Here is a tiny trained network, its code and every weight. The questions are about switching its units off for an input and a target symbol, where a switched-off unit gives its printed mean instead of its output.

import numpy as np


def w(rows, s, z=0):
    codes = np.array(rows[::2]) - 128.0
    scale = np.full(codes.shape[1], s)
    scale[-1] = z or s
    return codes * scale


def f(y):
    return y / 2 * (1 + np.tanh(0.7978845608 * (y + 0.044715 * y**3)))


def softmax(a):
    e = np.exp(a - a.max(-1, keepdims=True))
    return e / e.sum(-1, keepdims=True)


def log_softmax(a):
    a = a - a.max(-1, keepdims=True)
    return a - np.log(np.exp(a).sum(-1, keepdims=True))


def net(x, mask):
    ids = ['Σβγδεηλξφω'.index(c) for c in x.split()]
    T = len(ids)
    res = E[ids] + P[:T]
    u = 0
    for l in range(2):
        r = res
        for j in range(2):
            rows = slice(2 * j, 2 * j + 2)
            q, k, v = (r @ M[l][rows].T for M in (Q, K, V))
            z = softmax(np.where(np.tri(T) > 0, q @ k.T / 2**0.5, -1e9)) @ v
            o = O[l][rows]
            res = res + np.where(mask[u + j], z, o[:, -1]) @ o[:, :-1]
        u += 2
        y = f(res @ A[l][:, :-1].T + A[l][:, -1])
        res = res + np.where(mask[u : u + 8], y, B[l][:, -1]) @ B[l][:, :-1]
        u += 8
    return log_softmax(res[-1] @ U[:, :-1].T + U[:, -1])


Q, K, V, O, A, B = {}, {}, {}, {}, {}, {}
E = w([
[198,79,19,58,148,148,133,122],'Σ',
[64,51,141,97,117,85,138,69],'β',
[125,181,93,191,129,113,90,158],'γ',
[91,94,26,49,157,88,42,95],'δ',
[122,127,112,51,193,22,123,43],'ε',
[137,167,75,113,81,62,112,12],'η',
[143,110,66,78,108,85,199,83],'λ',
[172,17,50,136,88,112,82,44],'ξ',
[114,7,102,39,180,138,133,128],'φ',
[178,157,12,59,174,90,85,53],'ω',
],0.011)
P = w([
[195,121,255,158,155,126,104,122],'0',
[169,98,191,75,73,115,123,122],'1',
[150,92,167,71,85,126,121,116],'2',
[132,87,144,66,104,148,119,105],'3',
[124,72,112,86,130,112,132,91],'4',
[106,70,102,74,149,141,141,76],'5',
[100,55,80,89,164,121,159,64],'6',
[80,63,56,87,179,138,177,52],'7',
],0.0079)
Q[0] = w([
[135,102,129,57,130,161,178,53],'L0H1',
[114,118,219,25,141,114,166,69],'L0H1',
[134,86,88,94,97,81,74,142],'L0H2',
[119,69,2,73,60,44,31,78],'L0H2',
],0.061)
K[0] = w([
[100,123,64,108,161,90,197,128],'L0H1',
[144,46,101,27,165,128,147,10],'L0H1',
[158,161,146,215,167,79,137,177],'L0H2',
[108,147,124,255,189,56,128,226],'L0H2',
],0.043)
V[0] = w([
[139,123,132,155,145,137,131,124],'L0H1',
[25,100,18,183,181,157,153,94],'L0H1',
[178,2,186,117,158,44,77,36],'L0H2',
[17,131,243,143,249,185,35,227],'L0H2',
],0.0086)
O[0] = w([
[112,135,118,110,121,130,126,127,110],'L0H1',
[152,160,194,155,86,108,70,206,153],'L0H1',
[64,182,150,195,221,235,27,139,254],'L0H2',
[2,198,91,50,113,144,134,226,156],'L0H2',
],0.0057,0.0063)
A[0] = w([
[139,92,102,71,143,89,173,131,73],'L0N1',
[223,177,239,143,65,108,69,212,68],'L0N2',
[176,111,117,97,63,151,198,158,51],'L0N3',
[155,125,133,99,120,125,195,182,126],'L0N4',
[107,135,175,80,97,89,215,107,104],'L0N5',
[198,179,80,66,91,127,168,115,1],'L0N6',
[76,142,66,65,49,94,153,159,42],'L0N7',
[113,128,142,121,6,126,154,94,81],'L0N8',
],0.018,0.0029)
B[0] = w([
[157,95,87,178,64,189,10,143,219],'L0N1',
[66,157,24,190,128,186,248,141,133],'L0N2',
[232,84,74,97,44,143,226,241,138],'L0N3',
[125,191,155,100,115,185,131,230,130],'L0N4',
[64,196,105,126,61,243,110,24,180],'L0N5',
[108,197,17,144,204,78,88,105,170],'L0N6',
[136,165,196,70,82,37,83,138,254],'L0N7',
[53,38,86,199,117,56,221,90,163],'L0N8',
],0.013,0.0063)
Q[1] = w([
[103,122,75,135,121,114,16,88],'L1H1',
[158,107,133,101,158,123,47,121],'L1H1',
[126,159,176,130,107,142,254,173],'L1H2',
[164,120,152,97,115,109,93,128],'L1H2',
],0.054)
K[1] = w([
[173,173,212,187,234,200,108,121],'L1H1',
[146,132,189,151,161,187,83,104],'L1H1',
[77,82,1,77,18,95,170,153],'L1H2',
[122,101,92,97,168,159,130,115],'L1H2',
],0.051)
V[1] = w([
[160,180,15,119,131,94,33,119],'L1H1',
[134,91,139,166,20,218,80,127],'L1H1',
[24,172,195,213,78,62,137,61],'L1H2',
[206,253,129,157,122,111,159,95],'L1H2',
],0.018)
O[1] = w([
[158,228,168,153,79,152,177,144,182],'L1H1',
[136,139,113,105,85,158,33,82,34],'L1H1',
[107,101,157,255,125,146,44,177,134],'L1H2',
[212,129,216,195,150,117,149,120,3],'L1H2',
],0.0096,0.0049)
A[1] = w([
[196,122,108,210,89,110,76,151,58],'L1N1',
[227,27,155,182,179,71,110,69,54],'L1N2',
[60,114,126,167,49,133,92,180,106],'L1N3',
[67,234,222,98,174,208,165,167,57],'L1N4',
[142,87,92,20,92,109,84,65,25],'L1N5',
[29,79,221,177,50,152,155,55,2],'L1N6',
[226,119,254,107,90,219,168,149,117],'L1N7',
[245,92,136,32,98,174,99,197,123],'L1N8',
],0.0071,0.0065)
B[1] = w([
[143,189,126,52,177,153,171,174,176],'L1N1',
[179,121,19,76,82,133,97,169,152],'L1N2',
[98,89,144,122,113,100,181,72,216],'L1N3',
[142,150,96,148,2,100,158,122,151],'L1N4',
[191,178,196,183,178,136,148,181,248],'L1N5',
[205,182,140,78,220,132,166,172,165],'L1N6',
[31,122,33,137,185,38,50,84,164],'L1N7',
[34,89,161,144,155,121,159,78,170],'L1N8',
],0.0098,0.014)
U = w([
[50,183,71,9,169,162,177,234,50],'Σ',
[171,132,147,40,176,162,206,71,165],'β',
[137,148,112,253,134,166,194,200,255],'γ',
[123,134,187,54,82,62,79,166,138],'δ',
[143,182,146,109,101,221,58,70,144],'ε',
[110,158,52,142,125,56,167,38,57],'η',
[94,188,58,64,23,167,165,156,112],'λ',
[203,38,70,68,75,130,149,126,154],'ξ',
[31,89,91,99,132,169,106,106,134],'φ',
[133,210,65,119,181,120,83,186,45],'ω',
],0.0037,0.0074)

Each question gives the input, a string of symbols that net reads in full, and the target symbol t.
The units are the heads (2 rows each of Q, K, V and O) and the neurons (one row each of A and B). Each row of codes is followed by its name. A weight is (code - 128) times the scale printed after its matrix; where a second scale follows, it is the last column's (O, A, B and U).
mask holds one flag per unit, layer by layer, with each layer's heads first. A switched-off unit (its flag False) gives its mean, the last column of its rows in O or B, instead of its output. The means were averaged over made-up inputs and are rounded, as every weight is.
A unit's drop is (log p(t) with every unit on - log p(t) with that unit switched off) / (log p(t) with every unit on - log p(t) with every unit switched off).
The circuit of an input: a set's keep is (log p(t) with only the set's units on - log p(t) with every unit switched off) / (log p(t) with every unit on - log p(t) with every unit switched off). Starting from the 12 units with the biggest drops (on a tie, the unit counted first), units are removed one at a time, each time the one whose removal leaves the highest keep (on an exact tie, the one counted first), for as long as the keep stays at least 0.8.
units of the circuit, in order: the units of the circuit, biggest drop first
k most important neurons: the k neurons with the biggest drops, biggest first
top k neurons in layer l: the k neurons of layer l with the biggest drops, biggest first
which heads matter: for each layer, one digit per head in row order, 1 if its drop is at least 0.15 and else 0, layers parted by /
input η φ γ ξ, target ξ: 2 most important neurons : [L1N2; L0N6]
input γ δ γ, target δ: which heads matter : 11 / 00
input η ξ η Σ, target ω: which heads matter : 11 / 01
input η η λ Σ Σ γ γ ξ, target ω: which heads matter : 11 / 11
input γ ξ Σ, target Σ: which heads matter : 01 / 00
input φ λ φ η β β β, target Σ: units of the circuit, in order : [L1H2; L0N7; L0H2]
input ω ξ ε δ φ, target η: which heads matter : 10 / 11
input η η ε β Σ γ λ γ, target ω: units of the circuit, in order : [L1H2; L1N7; L1N1; L1H1]
input λ η η β, target ξ: 2 most important neurons : [L0N1; L1N2]
input η ε ε, target ω: which heads matter : 11 / 01
input Σ β γ Σ β ξ, target ξ: units of the circuit, in order : [L0H2; L0N1; L1N2; L0N5]
input ω η β β φ, target η: which heads matter : 00 / 11
input γ β ε η γ δ β ε, target δ: which heads matter : 11 / 00
input Σ β ω γ ω ξ ε, target ε: most important neuron : [L0N5]
input ξ β ω λ ω η Σ δ, target ε: units of the circuit, in order : [L1H1]
input ξ γ γ, target ε: which heads matter : 11 / 10
input β β γ λ, target λ: units of the circuit, in order : [L0H2; L0N3; L0N5]
input Σ ξ δ, target β: units of the circuit, in order : [L1H2; L0H2; L0N7]
input γ ω β β, target β: top 2 neurons in layer 0 : [L0N5; L0N8]
input β φ δ γ ε φ η, target η: top neuron in layer 1 : [L1N3]
input ω δ φ β ω δ, target η: 4 most important neurons : [L1N7; L0N8; L1N5; L1N4]
input λ γ γ η Σ φ, target ξ: which heads matter : 01 / 11
